Here is a tiny trained network, its code and every weight. The questions are about switching its units off for an input and a class, where a switched-off unit gives its printed mean instead of its output.

import numpy as np


def w(rows, s, z=0):
    codes = np.array(rows[::2]) - 128.0
    scale = np.full(codes.shape[1], s)
    scale[-1] = z or s
    return codes * scale


def f(y):
    return np.maximum(y, 0)


def log_softmax(a):
    a = a - a.max(-1, keepdims=True)
    return a - np.log(np.exp(a).sum(-1, keepdims=True))


def net(x, mask):
    res = np.array(x, float).reshape(1, 8) / 4 @ E
    y = f(res @ A[0][:, :-1].T + A[0][:, -1])
    res = res + np.where(mask, y, B[0][:, -1]) @ B[0][:, :-1]
    return log_softmax(res[-1] @ U[:, :-1].T + U[:, -1])


A, B = {}, {}
E = w([
[239,217,31,82,211,176,184,90,63,129],'x0',
[54,146,65,61,207,45,208,175,224,201],'x1',
[158,81,89,110,170,184,1,246,134,184],'x2',
[65,191,118,233,96,184,188,187,57,245],'x3',
[132,124,128,126,123,123,131,128,122,130],'x4',
[129,129,129,129,129,132,130,127,127,123],'x5',
[137,187,248,112,204,66,57,83,91,204],'x6',
[128,130,128,134,132,130,131,127,127,127],'x7',
],0.0057)
A[0] = w([
[173,95,117,52,165,69,101,99,192,66,89],'N1',
[92,161,116,187,119,152,162,150,75,199,80],'N2',
[104,58,54,132,60,175,166,158,173,94,89],'N3',
[106,157,146,134,94,95,190,59,124,90,51],'N4',
[37,72,193,164,65,92,93,141,172,129,99],'N5',
[205,108,185,213,23,214,50,93,23,48,59],'N6',
[117,113,98,134,117,136,138,137,132,109,79],'N7',
[218,199,64,105,200,172,162,95,65,130,73],'N8',
[214,192,74,107,194,166,159,102,73,127,72],'N9',
[102,170,126,187,99,154,142,153,63,175,89],'N10',
[110,168,152,152,74,90,207,24,117,74,98],'N11',
[80,96,203,141,138,109,92,117,137,159,94],'N12',
[135,166,213,104,176,91,90,109,96,185,28],'N13',
[182,87,99,130,134,192,19,209,117,152,102],'N14',
[81,87,173,152,94,118,106,155,153,121,34],'N15',
[104,94,57,123,81,164,157,155,143,84,64],'N16',
[97,168,124,184,123,151,164,165,82,190,80],'N17',
[121,162,187,107,161,103,96,107,96,172,26],'N18',
[77,91,165,139,88,123,104,143,147,131,52],'N19',
[164,86,110,96,154,134,49,187,154,117,108],'N20',
[184,86,123,46,153,83,94,78,175,47,60],'N21',
[130,175,219,108,197,73,82,99,99,197,82],'N22',
[105,166,160,146,72,77,232,25,128,61,105],'N23',
[24,151,51,59,218,40,190,190,253,204,70],'N24',
[120,166,221,114,185,85,88,104,98,190,76],'N25',
[41,64,187,162,58,105,97,156,167,126,99],'N26',
[162,80,74,122,168,183,18,239,138,174,71],'N27',
[198,75,138,37,171,77,93,81,181,32,70],'N28',
[219,205,61,108,187,162,166,85,58,131,70],'N29',
[109,169,159,152,71,80,221,25,121,68,96],'N30',
[205,187,63,107,184,161,146,95,80,128,4],'N31',
[117,81,52,138,72,164,176,166,156,83,101],'N32',
[104,90,40,135,77,179,180,157,168,93,87],'N33',
[83,191,122,202,112,162,170,171,73,208,80],'N34',
[83,182,117,194,108,166,167,159,65,203,91],'N35',
[74,172,99,159,113,125,179,157,116,191,114],'N36',
[89,172,123,175,121,159,154,153,92,186,60],'N37',
[67,139,68,80,202,43,191,175,228,193,69],'N38',
[119,81,41,134,52,168,179,163,163,70,113],'N39',
[47,60,195,165,57,103,90,145,172,130,75],'N40',
[83,172,122,166,113,160,165,162,74,190,55],'N41',
[124,72,47,138,72,167,172,163,159,86,87],'N42',
[121,87,58,132,76,163,164,148,157,101,62],'N43',
[43,60,197,172,63,101,95,149,168,117,84],'N44',
],0.0055,0.0032)
B[0] = w([
[85,76,136,164,68,169,75,99,189,65,203],'N1',
[102,92,131,151,93,150,87,116,192,73,181],'N2',
[156,196,147,174,172,79,88,100,105,136,194],'N3',
[83,124,137,121,165,156,130,173,125,187,167],'N4',
[199,149,61,78,110,74,190,168,155,147,216],'N5',
[165,59,186,46,76,198,215,41,3,104,254],'N6',
[137,141,136,139,138,115,115,120,126,129,139],'N7',
[189,136,58,82,95,75,187,183,173,146,201],'N8',
[188,136,55,91,93,74,190,177,173,156,192],'N9',
[103,89,129,135,98,150,98,104,168,79,181],'N10',
[49,121,153,99,190,172,136,197,128,209,201],'N11',
[187,175,96,137,135,78,136,132,130,127,174],'N12',
[163,188,139,183,155,90,86,97,105,110,168],'N13',
[42,128,162,103,193,180,152,180,106,208,201],'N14',
[162,134,91,99,107,112,165,158,146,141,165],'N15',
[147,175,144,159,157,96,91,104,114,127,170],'N16',
[102,96,128,148,96,142,92,120,182,83,178],'N17',
[144,160,135,154,140,102,109,109,116,120,154],'N18',
[158,130,92,114,117,114,162,143,143,136,164],'N19',
[55,113,155,126,159,170,125,164,143,171,183],'N20',
[82,75,130,179,72,167,67,120,215,67,204],'N21',
[165,203,152,209,169,63,58,81,102,99,191],'N22',
[40,130,150,114,205,180,121,205,129,218,213],'N23',
[165,82,183,67,88,187,195,45,11,108,238],'N24',
[170,203,149,203,174,60,62,80,104,100,183],'N25',
[198,148,58,77,104,76,190,170,156,146,216],'N26',
[30,129,163,107,206,175,144,198,126,218,203],'N27',
[70,69,127,187,65,165,63,107,224,54,220],'N28',
[183,132,59,83,102,80,185,183,180,144,201],'N29',
[42,121,149,102,206,175,128,201,126,211,207],'N30',
[175,138,80,99,108,94,185,172,161,158,174],'N31',
[161,196,163,191,180,72,67,87,96,129,189],'N32',
[154,183,150,164,162,91,80,97,101,112,188],'N33',
[95,88,127,157,94,148,83,113,196,67,198],'N34',
[91,77,127,159,82,155,72,106,206,59,197],'N35',
[112,68,146,139,72,168,94,99,157,60,179],'N36',
[107,96,125,144,103,140,95,120,177,88,170],'N37',
[168,72,188,72,77,190,186,45,5,103,213],'N38',
[153,194,164,195,185,74,63,94,95,130,203],'N39',
[202,144,53,78,103,84,193,171,155,144,213],'N40',
[100,92,127,147,86,144,86,120,185,75,174],'N41',
[151,190,152,187,182,77,75,97,98,123,188],'N42',
[155,184,152,171,170,83,79,95,109,122,170],'N43',
[206,145,52,73,100,78,199,174,157,151,216],'N44',
],0.0056,0.0068)
U = w([
[187,149,48,95,101,85,170,175,168,142,113],'0',
[84,81,132,158,81,153,84,112,200,58,94],'1',
[155,222,157,185,182,77,81,94,87,118,108],'2',
[146,82,168,84,93,172,172,82,10,115,88],'3',
[37,132,146,115,199,163,131,199,131,211,254],'4',
],0.011,0.00035)

Each question gives the input, the list of numbers given to net, and the class t.
The units are the neurons (one row each of A and B). Each row of codes is followed by its name. A weight is (code - 128) times the scale printed after its matrix; where a second scale follows, it is the last column's (A, B and U).
mask holds one flag per neuron, in row order. A switched-off neuron (its flag False) gives its mean, the last column of its row in B, instead of its output. The means were averaged over made-up inputs and are rounded, as every weight is.
A unit's drop is (log p(t) with every unit on - log p(t) with that unit switched off) / (log p(t) with every unit on - log p(t) with every unit switched off).
The circuit of an input: a set's keep is (log p(t) with only the set's units on - log p(t) with every unit switched off) / (log p(t) with every unit on - log p(t) with every unit switched off). Starting from the 12 units with the biggest drops (on a tie, the unit counted first), units are removed one at a time, each time the one whose removal leaves the highest keep (on an exact tie, the one counted first), for as long as the keep stays at least 0.8.
circuit, biggest first: the units of the circuit, biggest drop first
top k neurons: the k neurons with the biggest drops, biggest first
drop when u is switched off: that unit's drop, to one decimal
input [1,1,-8,-3,-4,3,-7,6], class 4: circuit, biggest first : (N23; N30)
input [5,7,-6,1,4,1,4,-5], class 3: top 2 neurons : (N24; N38)
input [-4,7,4,-2,-2,-7,6,1], class 3: circuit, biggest first : (N24)
input [7,-7,-3,1,-3,-7,-5,-6], class 0: top 4 neurons : (N29; N8; N9; N24)
input [-4,-4,-5,-3,4,1,-1,8], class 4: circuit, biggest first : (N23; N30; N11)
input [3,2,-7,-6,-5,4,-5,1], class 4: top 3 neurons : (N23; N30; N11)
input [0,4,8,-2,4,-6,-7,-5], class 4: top 2 neurons : (N27; N14)
input [-1,-3,-7,3,-7,1,-7,0], class 2: top 2 neurons : (N39; N32)
input [-4,-7,8,-1,-5,5,5,-5], class 4: top 4 neurons : (N27; N14; N24; N38)
input [-4,-7,-2,7,5,2,7,8], class 1: top 2 neurons : (N35; N34)
input [6,1,8,-7,6,6,-1,-5], class 4: top 3 neurons : (N27; N14; N20)
input [7,-7,-2,2,-8,6,4,-5], class 0: top 3 neurons : (N29; N8; N9)
input [-3,0,6,1,-8,3,6,2], class 2: top 2 neurons : (N22; N25)
input [-5,-8,7,2,1,-4,-6,1], class 3: circuit, biggest first : (N6)
input [-2,5,3,-3,-4,-6,-3,-5], class 3: circuit, biggest first : (N24; N38)
input [-5,2,6,8,-1,6,-8,5], class 1: top 3 neurons : (N35; N34; N36)
input [5,-2,8,1,-4,0,0,-4], class 4: top 2 neurons : (N27; N14)
input [-6,3,-1,4,-2,-8,-6,2], class 0: drop when N22 is switched off : 0.2
input [6,-5,-3,-7,-7,7,-7,-8], class 1: drop when N28 is switched off : 1.7
input [-3,-8,3,1,-4,4,0,-5], class 3: circuit, biggest first : (N6)
input [-8,3,-6,5,5,8,-5,7], class 0: drop when N44 is switched off : 0.1
input [-8,-4,8,5,2,3,3,-1], class 0: drop when N44 is switched off : 0.2
